Here is a tiny trained network, its code and every weight. The questions are about switching its units off for an input and a class, where a switched-off unit gives its printed mean instead of its output.

import numpy as np


def w(rows, s, z=0):
    codes = np.array(rows[::2]) - 128.0
    scale = np.full(codes.shape[1], s)
    scale[-1] = z or s
    return codes * scale


def f(y):
    return y / 2 * (1 + np.tanh(0.7978845608 * (y + 0.044715 * y**3)))


def log_softmax(a):
    a = a - a.max(-1, keepdims=True)
    return a - np.log(np.exp(a).sum(-1, keepdims=True))


def net(x, mask):
    res = np.array(x, float).reshape(1, 5) / 4 @ E
    y = f(res @ A[0][:, :-1].T + A[0][:, -1])
    res = res + np.where(mask, y, B[0][:, -1]) @ B[0][:, :-1]
    return log_softmax(res[-1] @ U[:, :-1].T + U[:, -1])


A, B = {}, {}
E = w([
[67,60,46,53,16],'x0',
[118,112,42,70,238],'x1',
[136,106,58,146,170],'x2',
[213,52,135,148,146],'x3',
[182,122,45,254,88],'x4',
],0.0061)
A[0] = w([
[175,67,91,118,192,212],'n1',
[171,104,82,149,117,121],'n2',
[122,97,56,72,36,84],'n3',
[164,1,120,103,63,116],'n4',
[107,123,85,221,94,242],'n5',
[156,210,152,177,209,77],'n6',
[104,84,75,90,52,9],'n7',
[169,58,61,143,68,216],'n8',
[87,55,67,29,39,60],'n9',
[35,126,121,83,124,170],'n10',
[118,118,151,148,197,75],'n11',
[153,166,188,148,132,31],'n12',
[99,162,25,102,208,170],'n13',
[159,141,196,169,59,163],'n14',
[129,132,240,65,97,140],'n15',
[141,150,100,11,133,215],'n16',
[99,235,113,83,34,193],'n17',
[117,112,121,64,169,242],'n18',
[167,191,86,226,119,91],'n19',
[133,110,105,98,82,14],'n20',
[149,140,85,168,91,23],'n21',
[57,181,204,87,102,253],'n22',
[142,140,40,203,97,161],'n23',
],0.0098,0.0037)
B[0] = w([
[125,113,128,246,89,206],'n1',
[141,87,178,86,131,158],'n2',
[164,222,125,176,136,227],'n3',
[64,168,124,224,139,210],'n4',
[209,60,160,104,77,236],'n5',
[173,169,72,178,181,198],'n6',
[163,209,104,164,229,189],'n7',
[178,133,186,170,124,241],'n8',
[237,212,127,157,171,254],'n9',
[164,117,183,163,169,195],'n10',
[194,170,87,131,131,144],'n11',
[101,178,112,166,152,149],'n12',
[176,57,106,168,44,223],'n13',
[130,100,3,179,86,227],'n14',
[211,106,75,134,117,208],'n15',
[195,51,120,175,111,213],'n16',
[169,117,166,190,68,233],'n17',
[196,88,139,153,45,205],'n18',
[199,142,164,88,146,200],'n19',
[153,154,109,103,187,135],'n20',
[192,116,104,34,158,144],'n21',
[222,114,170,147,68,243],'n22',
[203,110,198,71,75,219],'n23',
],0.007,0.0066)
U = w([
[194,254,109,147,227,90],'0',
[150,101,81,157,80,247],'1',
[195,103,169,75,123,227],'2',
[141,105,193,179,126,230],'3',
[165,109,103,128,93,192],'4',
[90,111,182,97,157,6],'5',
[67,95,195,71,143,3],'6',
],0.0097,0.0037)

Each question gives the input, the list of numbers given to net, and the class t.
The units are the neurons (one row each of A and B). Each row of codes is followed by its name. A weight is (code - 128) times the scale printed after its matrix; where a second scale follows, it is the last column's (A, B and U).
mask holds one flag per neuron, in row order. A switched-off neuron (its flag False) gives its mean, the last column of its row in B, instead of its output. The means were averaged over made-up inputs and are rounded, as every weight is.
A unit's drop is (log p(t) with every unit on - log p(t) with that unit switched off) / (log p(t) with every unit on - log p(t) with every unit switched off).
The circuit of an input: a set's keep is (log p(t) with only the set's units on - log p(t) with every unit switched off) / (log p(t) with every unit on - log p(t) with every unit switched off). Starting from the 12 units with the biggest drops (on a tie, the unit counted first), units are removed one at a time, each time the one whose removal leaves the highest keep (on an exact tie, the one counted first), for as long as the keep stays at least 0.8.
units of the circuit, in order: the units of the circuit, biggest drop first
top k neurons: the k neurons with the biggest drops, biggest first
drop of u: that unit's drop, to one decimal
input [-5,6,7,-2,1], class 4: units of the circuit, in order	[n13]
input [0,7,5,0,-3], class 1: units of the circuit, in order	[n13 n1]
input [0,-8,-1,-6,-5], class 1: units of the circuit, in order	[n14 n15]
input [7,-4,-4,-4,-7], class 0: top 3 neurons	[n9 n7 n3]
input [-4,-7,2,0,8], class 2: units of the circuit, in order	[n19 n23 n5]
input [4,0,-8,-1,8], class 2: top 2 neurons	[n23 n5]
input [-6,-8,-8,2,3], class 1: top 2 neurons	[n14 n9]
input [1,4,3,4,5], class 2: units of the circuit, in order	[n23 n14]
input [2,5,6,-4,7], class 2: top 2 neurons	[n23 n14]
input [-7,-2,-5,3,3], class 0: top 2 neurons	[n6 n13]
input [8,-2,6,-8,8], class 0: top 3 neurons	[n7 n3 n9]
input [1,5,-6,-6,6], class 2: top 4 neurons	[n14 n4 n1 n23]
input [8,-6,-8,7,8], class 0: drop of n20	0.1
input [8,6,4,-8,-1], class 0: units of the circuit, in order	[n9]
input [-5,-4,1,-7,7], class 2: drop of n9	0.1
input [-5,-7,-7,-7,-1], class 1: drop of n15	0.2
input [3,-1,-7,4,8], class 2: drop of n23	0.4
